Below are the code and all the weights of a small trained network. Each question names an input and a target symbol and asks about switching units off, where a switched-off unit gives its printed mean instead of its output.

import numpy as np


def w(rows, s, z=0):
    codes = np.array(rows[::2]) - 128.0
    scale = np.full(codes.shape[1], s)
    scale[-1] = z or s
    return codes * scale


def f(y):
    return np.maximum(y, 0)


def softmax(a):
    e = np.exp(a - a.max(-1, keepdims=True))
    return e / e.sum(-1, keepdims=True)


def log_softmax(a):
    a = a - a.max(-1, keepdims=True)
    return a - np.log(np.exp(a).sum(-1, keepdims=True))


def net(x, mask):
    ids = ['αγζηλξω'.index(c) for c in x.split()]
    T = len(ids)
    res = E[ids] + P[:T]
    q, k, v = (res @ M[0].T for M in (Q, K, V))
    z = softmax(np.where(np.tri(T) > 0, q @ k.T / 4**0.5, -1e9)) @ v
    res = res + np.where(mask[0], z, O[0][:, -1]) @ O[0][:, :-1]
    y = f(res @ A[0][:, :-1].T + A[0][:, -1])
    res = res + np.where(mask[1:13], y, B[0][:, -1]) @ B[0][:, :-1]
    return log_softmax(res[-1] @ U[:, :-1].T + U[:, -1])


Q, K, V, O, A, B = {}, {}, {}, {}, {}, {}
E = w([
[222,55,148,86,128,65],'α',
[180,128,118,109,47,169],'γ',
[132,148,133,185,145,129],'ζ',
[46,43,189,165,121,139],'η',
[120,8,213,80,102,107],'λ',
[169,80,116,149,201,199],'ξ',
[91,110,109,176,71,170],'ω',
],0.015)
P = w([
[2,254,51,3,215,95],'0',
[109,136,50,99,179,109],'1',
[123,168,83,120,167,108],'2',
[136,178,98,141,164,111],'3',
[138,142,107,147,149,114],'4',
[137,143,122,162,139,116],'5',
[134,152,130,177,125,118],'6',
[141,157,144,185,116,124],'7',
[141,168,157,194,104,126],'8',
[143,172,168,206,102,137],'9',
[150,167,165,190,98,173],'10',
],0.0087)
Q[0] = w([
[126,150,188,116,62,119],'head 1',
[124,31,99,209,27,243],'head 1',
[23,252,190,54,149,168],'head 1',
[93,81,182,118,124,245],'head 1',
],0.014)
K[0] = w([
[145,94,96,138,186,152],'head 1',
[238,109,249,233,109,185],'head 1',
[60,198,152,24,204,175],'head 1',
[142,124,160,198,108,139],'head 1',
],0.015)
V[0] = w([
[144,159,155,98,43,86],'head 1',
[78,121,95,215,84,88],'head 1',
[96,120,227,115,145,121],'head 1',
[131,72,128,58,58,251],'head 1',
],0.016)
O[0] = w([
[112,243,254,151,128,100,3],'head 1',
[27,182,97,52,208,81,98],'head 1',
[106,45,135,179,133,46,106],'head 1',
[178,191,55,174,78,10,168],'head 1',
],0.01,0.0047)
A[0] = w([
[65,98,168,119,67,83,62],'neuron 1',
[153,149,201,153,151,149,104],'neuron 2',
[45,163,73,139,105,149,97],'neuron 3',
[81,126,111,132,137,184,82],'neuron 4',
[206,117,184,34,157,58,155],'neuron 5',
[172,105,69,21,2,178,49],'neuron 6',
[170,180,68,136,139,175,169],'neuron 7',
[176,92,176,134,125,43,153],'neuron 8',
[45,82,142,173,176,111,106],'neuron 9',
[216,110,90,70,116,135,151],'neuron 10',
[132,149,104,242,147,88,2],'neuron 11',
[47,82,135,116,156,162,71],'neuron 12',
],0.0097,0.0043)
B[0] = w([
[112,112,170,186,54,144,159],'neuron 1',
[136,93,190,189,154,24,169],'neuron 2',
[98,62,148,141,197,90,183],'neuron 3',
[180,164,109,163,179,168,172],'neuron 4',
[112,102,92,20,194,149,191],'neuron 5',
[105,203,175,109,193,88,244],'neuron 6',
[53,125,105,181,25,125,243],'neuron 7',
[90,127,134,60,146,186,209],'neuron 8',
[226,144,106,168,202,76,189],'neuron 9',
[146,81,121,99,50,176,254],'neuron 10',
[117,116,136,1,123,153,157],'neuron 11',
[169,233,84,71,82,176,178],'neuron 12',
],0.013,0.0087)
U = w([
[99,123,160,170,136,162,177],'α',
[106,189,129,99,81,92,130],'γ',
[94,168,120,115,156,176,3],'ζ',
[150,121,66,115,133,61,94],'η',
[98,97,129,45,138,118,158],'λ',
[102,68,46,148,77,171,137],'ξ',
[2,142,92,136,175,130,215],'ω',
],0.006,0.0033)

Each question gives the input, a string of symbols that net reads in full, and the target symbol t.
The units are the heads (4 rows each of Q, K, V and O) and the neurons (one row each of A and B). Each row of codes is followed by its name. A weight is (code - 128) times the scale printed after its matrix; where a second scale follows, it is the last column's (O, A, B and U).
mask holds one flag per unit, heads first, then neurons. A switched-off unit (its flag False) gives its mean, the last column of its rows in O or B, instead of its output. The means were averaged over made-up inputs and are rounded, as every weight is.
A unit's drop is (log p(t) with every unit on - log p(t) with that unit switched off) / (log p(t) with every unit on - log p(t) with every unit switched off).
The circuit of an input: a set's keep is (log p(t) with only the set's units on - log p(t) with every unit switched off) / (log p(t) with every unit on - log p(t) with every unit switched off). Starting from the 12 units with the biggest drops (on a tie, the unit counted first), units are removed one at a time, each time the one whose removal leaves the highest keep (on an exact tie, the one counted first), for as long as the keep stays at least 0.8.
circuit, biggest first: the units of the circuit, biggest drop first
unit that matters most: the unit with the biggest drop
k most important neurons: the k neurons with the biggest drops, biggest first
drop when u is switched off: that unit's drop, to one decimal
input ζ ω ω, target ω: circuit, biggest first	[head 1; neuron 3]
input λ α ω, target ω: circuit, biggest first	[head 1; neuron 10; neuron 3]
input λ ξ ξ ω γ ξ η ω λ λ ω, target λ: 2 most important neurons	[neuron 11; neuron 7]
input ξ α ω α η ξ ξ, target ξ: circuit, biggest first	[neuron 6; head 1]
input η γ λ ξ ζ α ξ ξ ξ λ ξ, target λ: circuit, biggest first	[head 1; neuron 11]
input α ξ ξ α ξ, target α: 2 most important neurons	[neuron 2; neuron 5]
input ω λ ξ λ ω ω ω ζ ω, target ζ: 2 most important neurons	[neuron 12; neuron 4]
input ξ ω η ξ ξ η ξ ξ γ, target γ: unit that matters most	neuron 6
input ξ λ ζ, target ξ: 2 most important neurons	[neuron 10; neuron 7]
input α ω η ζ, target α: circuit, biggest first	[head 1; neuron 2]
input α λ α λ α λ ξ η ζ α, target λ: 2 most important neurons	[neuron 5; neuron 8]
input ξ ζ ζ ζ ξ, target ζ: 2 most important neurons	[neuron 12; neuron 4]
input γ ξ ξ λ ξ, target λ: 3 most important neurons	[neuron 11; neuron 8; neuron 7]
input ω ξ ζ, target ω: drop when neuron 3 is switched off	0.2
input η γ ξ ξ γ γ γ ζ, target γ: drop when neuron 11 is switched off	0.2
input ζ ω ω ξ λ ξ α ξ, target α: drop when neuron 10 is switched off	0.1
